Here is a tiny trained network, its code and every weight. The questions are about switching its units off for an input and a class, where a switched-off unit gives its printed mean instead of its output.

import numpy as np


def w(rows, s, z=0):
    codes = np.array(rows[::2]) - 128.0
    scale = np.full(codes.shape[1], s)
    scale[-1] = z or s
    return codes * scale


def f(y):
    return y / 2 * (1 + np.tanh(0.7978845608 * (y + 0.044715 * y**3)))


def log_softmax(a):
    a = a - a.max(-1, keepdims=True)
    return a - np.log(np.exp(a).sum(-1, keepdims=True))


def net(x, mask):
    res = np.array(x, float).reshape(1, 8) / 4 @ E
    y = f(res @ A[0][:, :-1].T + A[0][:, -1])
    res = res + np.where(mask, y, B[0][:, -1]) @ B[0][:, :-1]
    return log_softmax(res[-1] @ U[:, :-1].T + U[:, -1])


A, B = {}, {}
E = w([
[49,13,29,105,79,170,169,130,109,44,243],'x0',
[171,119,82,86,84,72,13,102,172,197,73],'x1',
[127,98,145,134,234,17,118,89,22,169,196],'x2',
[211,142,200,74,151,144,149,105,195,122,165],'x3',
[92,2,194,156,50,138,137,148,172,191,73],'x4',
[114,75,70,65,115,138,163,140,60,198,162],'x5',
[171,70,188,77,80,166,137,183,138,117,118],'x6',
[123,86,191,116,95,220,101,31,42,142,132],'x7',
],0.0056)
A[0] = w([
[81,57,122,139,18,230,174,175,110,117,81,126],'n1',
[147,197,67,133,161,84,147,205,155,1,163,254],'n2',
[142,124,110,137,112,43,80,157,147,189,56,208],'n3',
[92,91,46,142,80,97,119,92,163,154,146,178],'n4',
[141,184,214,157,115,148,105,118,189,141,19,178],'n5',
[184,75,181,81,64,155,134,142,184,82,152,154],'n6',
[102,192,187,177,108,235,160,94,186,76,102,161],'n7',
[86,136,90,135,134,177,171,93,31,125,170,210],'n8',
],0.0096,0.0032)
B[0] = w([
[104,114,159,75,105,249,180,252,114,136,102,253],'n1',
[125,239,66,69,187,125,149,160,155,130,136,228],'n2',
[150,177,149,97,196,22,120,129,115,107,60,221],'n3',
[120,96,71,87,153,101,138,176,132,105,180,185],'n4',
[192,136,191,99,89,115,85,103,181,76,26,255],'n5',
[142,67,161,99,103,208,140,119,133,13,145,203],'n6',
[178,166,60,153,72,78,91,97,221,122,146,222],'n7',
[121,115,146,101,168,131,178,157,11,104,212,211],'n8',
],0.011,0.01)
U = w([
[119,177,39,75,189,118,173,127,176,104,219,217],'0',
[182,179,196,113,138,56,74,87,184,159,1,187],'1',
[168,61,176,125,21,195,93,86,220,87,104,117],'2',
[84,72,154,76,110,209,201,195,98,131,133,120],'3',
[79,32,90,125,141,19,104,117,105,145,151,38],'4',
[99,110,132,187,110,161,122,89,177,191,144,4],'5',
[105,101,176,135,188,134,172,55,4,132,206,192],'6',
[144,133,78,185,48,108,113,51,169,131,156,20],'7',
],0.0059,0.003)

Each question gives the input, the list of numbers given to net, and the class t.
The units are the neurons (one row each of A and B). Each row of codes is followed by its name. A weight is (code - 128) times the scale printed after its matrix; where a second scale follows, it is the last column's (A, B and U).
mask holds one flag per neuron, in row order. A switched-off neuron (its flag False) gives its mean, the last column of its row in B, instead of its output. The means were averaged over made-up inputs and are rounded, as every weight is.
A unit's drop is (log p(t) with every unit on - log p(t) with that unit switched off) / (log p(t) with every unit on - log p(t) with every unit switched off).
The circuit of an input: a set's keep is (log p(t) with only the set's units on - log p(t) with every unit switched off) / (log p(t) with every unit on - log p(t) with every unit switched off). Starting from all 8 units, units are removed one at a time, each time the one whose removal leaves the highest keep (on an exact tie, the one counted first), for as long as the keep stays at least 0.8.
units of the circuit, in order: the units of the circuit, biggest drop first
most important unit: the unit with the biggest drop
top k neurons: the k neurons with the biggest drops, biggest first
drop of u: that unit's drop, to one decimal
input [7,-2,8,8,-6,3,-2,2], class 6: top 2 neurons : (n8, n7)
input [7,8,5,-6,1,-6,5,-4], class 4: units of the circuit, in order : (n1, n7)
input [7,-7,8,-7,-3,-1,0,4], class 6: units of the circuit, in order : (n8)
input [-6,-2,1,3,4,8,3,3], class 2: top 3 neurons : (n2, n8, n3)
input [-3,8,7,-8,-2,5,8,4], class 4: units of the circuit, in order : (n5, n1)
input [-2,-6,6,6,6,3,1,8], class 6: units of the circuit, in order : (n1, n8)
input [7,1,-7,-6,-3,8,-3,-4], class 3: top 4 neurons : (n1, n7, n3, n8)
input [2,-2,5,2,0,5,-8,-1], class 6: units of the circuit, in order : (n8, n7)
input [-3,-7,4,-8,3,-3,-6,4], class 6: top 2 neurons : (n8, n1)
input [1,-7,-3,-6,0,-6,6,-5], class 0: top 2 neurons : (n2, n7)
input [-1,-2,3,-5,-2,8,-7,5], class 6: drop of n8 : 0.1
input [0,1,6,7,-1,8,3,5], class 6: drop of n4 : 0.0
input [4,-3,8,2,7,-7,-2,3], class 6: drop of n1 : 0.3
input [-5,-4,-5,2,-2,0,4,3], class 2: most important unit : n3
